Below is a small trained network, with its code and all its weights. Each question gives an input and a class and asks what happens when units are switched off, that is, made to give their printed mean instead of their output.

import numpy as np


def w(rows, s, z=0):
    codes = np.array(rows[::2]) - 128.0
    scale = np.full(codes.shape[1], s)
    scale[-1] = z or s
    return codes * scale


def f(y):
    return y / 2 * (1 + np.tanh(0.7978845608 * (y + 0.044715 * y**3)))


def log_softmax(a):
    a = a - a.max(-1, keepdims=True)
    return a - np.log(np.exp(a).sum(-1, keepdims=True))


def net(x, mask):
    res = np.array(x, float).reshape(1, 4) / 4 @ E
    y = f(res @ A[0][:, :-1].T + A[0][:, -1])
    res = res + np.where(mask, y, B[0][:, -1]) @ B[0][:, :-1]
    return log_softmax(res[-1] @ U[:, :-1].T + U[:, -1])


A, B = {}, {}
E = w([
[82,68,134,82,209],'x0',
[132,98,133,6,56],'x1',
[30,104,189,176,75],'x2',
[177,12,97,205,110],'x3',
],0.011)
A[0] = w([
[154,168,141,186,126,92],'neuron 0',
[155,142,80,102,160,72],'neuron 1',
[116,113,104,98,98,55],'neuron 2',
[130,3,82,166,88,151],'neuron 3',
[171,143,129,109,15,88],'neuron 4',
[133,112,137,87,100,200],'neuron 5',
[134,104,132,89,96,53],'neuron 6',
[128,127,169,164,216,96],'neuron 7',
[81,120,143,149,83,45],'neuron 8',
[188,169,163,170,58,1],'neuron 9',
[125,88,148,71,126,113],'neuron 10',
[114,171,143,105,149,79],'neuron 11',
[78,124,178,181,114,91],'neuron 12',
[141,122,95,51,73,43],'neuron 13',
[136,95,145,86,98,129],'neuron 14',
[85,92,104,91,153,55],'neuron 15',
[190,175,67,131,104,78],'neuron 16',
[126,191,180,109,136,98],'neuron 17',
[103,170,118,107,130,110],'neuron 18',
[146,40,133,134,146,74],'neuron 19',
[165,91,121,153,99,68],'neuron 20',
[132,183,89,150,72,61],'neuron 21',
[127,156,118,167,151,54],'neuron 22',
[73,112,207,142,93,218],'neuron 23',
[93,181,170,103,167,85],'neuron 24',
[202,109,58,94,171,155],'neuron 25',
[112,49,173,79,242,13],'neuron 26',
[73,161,124,80,180,109],'neuron 27',
[185,148,120,99,198,130],'neuron 28',
[162,119,156,119,152,48],'neuron 29',
[90,111,176,143,105,40],'neuron 30',
[113,169,137,107,133,69],'neuron 31',
[148,140,70,107,149,50],'neuron 32',
[146,78,104,152,129,70],'neuron 33',
[125,156,122,171,167,64],'neuron 34',
[159,116,120,103,174,72],'neuron 35',
[55,95,141,135,125,71],'neuron 36',
[160,135,88,102,158,78],'neuron 37',
[159,68,131,143,131,55],'neuron 38',
[163,130,119,114,148,31],'neuron 39',
],0.016,0.0084)
B[0] = w([
[103,106,118,87,176,172],'neuron 0',
[86,105,133,137,88,161],'neuron 1',
[114,56,153,76,166,138],'neuron 2',
[149,150,163,170,128,248],'neuron 3',
[108,138,135,73,182,200],'neuron 4',
[125,116,96,193,161,183],'neuron 5',
[108,67,138,115,163,147],'neuron 6',
[103,92,86,124,181,183],'neuron 7',
[96,89,139,82,77,162],'neuron 8',
[107,196,164,60,148,176],'neuron 9',
[115,117,90,129,170,166],'neuron 10',
[166,95,168,154,122,160],'neuron 11',
[105,132,119,123,118,193],'neuron 12',
[115,95,125,146,154,180],'neuron 13',
[105,109,121,168,159,167],'neuron 14',
[126,136,139,53,153,150],'neuron 15',
[86,148,144,102,96,181],'neuron 16',
[183,102,175,172,116,181],'neuron 17',
[161,125,155,161,127,163],'neuron 18',
[177,132,188,143,126,181],'neuron 19',
[182,116,165,121,118,161],'neuron 20',
[137,178,143,80,142,169],'neuron 21',
[104,75,142,90,163,148],'neuron 22',
[99,146,102,166,98,231],'neuron 23',
[177,111,167,160,118,182],'neuron 24',
[100,132,116,166,88,218],'neuron 25',
[115,238,144,9,144,200],'neuron 26',
[157,159,174,150,126,188],'neuron 27',
[99,125,108,156,94,194],'neuron 28',
[111,126,153,114,123,125],'neuron 29',
[83,42,136,70,66,157],'neuron 30',
[159,109,169,140,126,153],'neuron 31',
[98,99,137,115,98,151],'neuron 32',
[154,121,177,132,132,165],'neuron 33',
[105,43,123,122,183,160],'neuron 34',
[100,132,137,108,103,153],'neuron 35',
[81,134,128,112,88,168],'neuron 36',
[80,111,140,145,96,160],'neuron 37',
[164,105,166,137,120,162],'neuron 38',
[103,53,162,40,87,135],'neuron 39',
],0.015,0.016)
U = w([
[183,122,196,150,87,101],'0',
[42,116,110,120,8,80],'1',
[98,200,143,50,151,183],'2',
[78,71,106,124,214,101],'3',
[131,221,30,207,113,254],'4',
[162,99,60,130,84,73],'5',
[176,88,53,115,77,73],'6',
],0.016,0.015)

Each question gives the input, the list of numbers given to net, and the class t.
The units are the neurons (one row each of A and B). Each row of codes is followed by its name. A weight is (code - 128) times the scale printed after its matrix; where a second scale follows, it is the last column's (A, B and U).
mask holds one flag per neuron, in row order. A switched-off neuron (its flag False) gives its mean, the last column of its row in B, instead of its output. The means were averaged over made-up inputs and are rounded, as every weight is.
A unit's drop is (log p(t) with every unit on - log p(t) with that unit switched off) / (log p(t) with every unit on - log p(t) with every unit switched off).
The circuit of an input: a set's keep is (log p(t) with only the set's units on - log p(t) with every unit switched off) / (log p(t) with every unit on - log p(t) with every unit switched off). Starting from the 12 units with the biggest drops (on a tie, the unit counted first), units are removed one at a time, each time the one whose removal leaves the highest keep (on an exact tie, the one counted first), for as long as the keep stays at least 0.8.
units of the circuit, in order: the units of the circuit, biggest drop first
top k neurons: the k neurons with the biggest drops, biggest first
drop of u: that unit's drop, to one decimal
input [-6,1,7,8], class 0: units of the circuit, in order -> [neuron 3]
input [-7,-7,-4,-3], class 2: top 3 neurons -> [neuron 9; neuron 21; neuron 16]
input [7,0,1,-7], class 0: top 2 neurons -> [neuron 24; neuron 17]
input [-4,1,1,1], class 2: top 3 neurons -> [neuron 25; neuron 4; neuron 28]
input [-6,6,4,-2], class 2: top 4 neurons -> [neuron 9; neuron 4; neuron 21; neuron 7]
input [7,6,-7,8], class 0: top 3 neurons -> [neuron 19; neuron 3; neuron 38]
input [5,6,5,5], class 3: top 2 neurons -> [neuron 10; neuron 14]
input [6,4,-7,-7], class 0: top 2 neurons -> [neuron 27; neuron 24]
input [-6,-5,-5,0], class 2: top 4 neurons -> [neuron 9; neuron 0; neuron 21; neuron 23]
input [6,6,2,7], class 0: top 2 neurons -> [neuron 3; neuron 19]
input [5,5,7,-6], class 1: top 4 neurons -> [neuron 23; neuron 36; neuron 30; neuron 3]
input [-7,7,-7,5], class 1: top 4 neurons -> [neuron 25; neuron 16; neuron 26; neuron 37]
input [1,-4,2,0], class 3: top 2 neurons -> [neuron 25; neuron 3]
input [6,-2,-1,2], class 2: units of the circuit, in order -> [neuron 26]
input [-4,5,-4,1], class 3: top 2 neurons -> [neuron 4; neuron 26]
input [2,-4,-1,-2], class 3: drop of neuron 3 -> 0.2
input [3,3,-1,0], class 4: drop of neuron 30 -> 0.1
input [-3,1,-5,-5], class 0: drop of neuron 23 -> 0.2
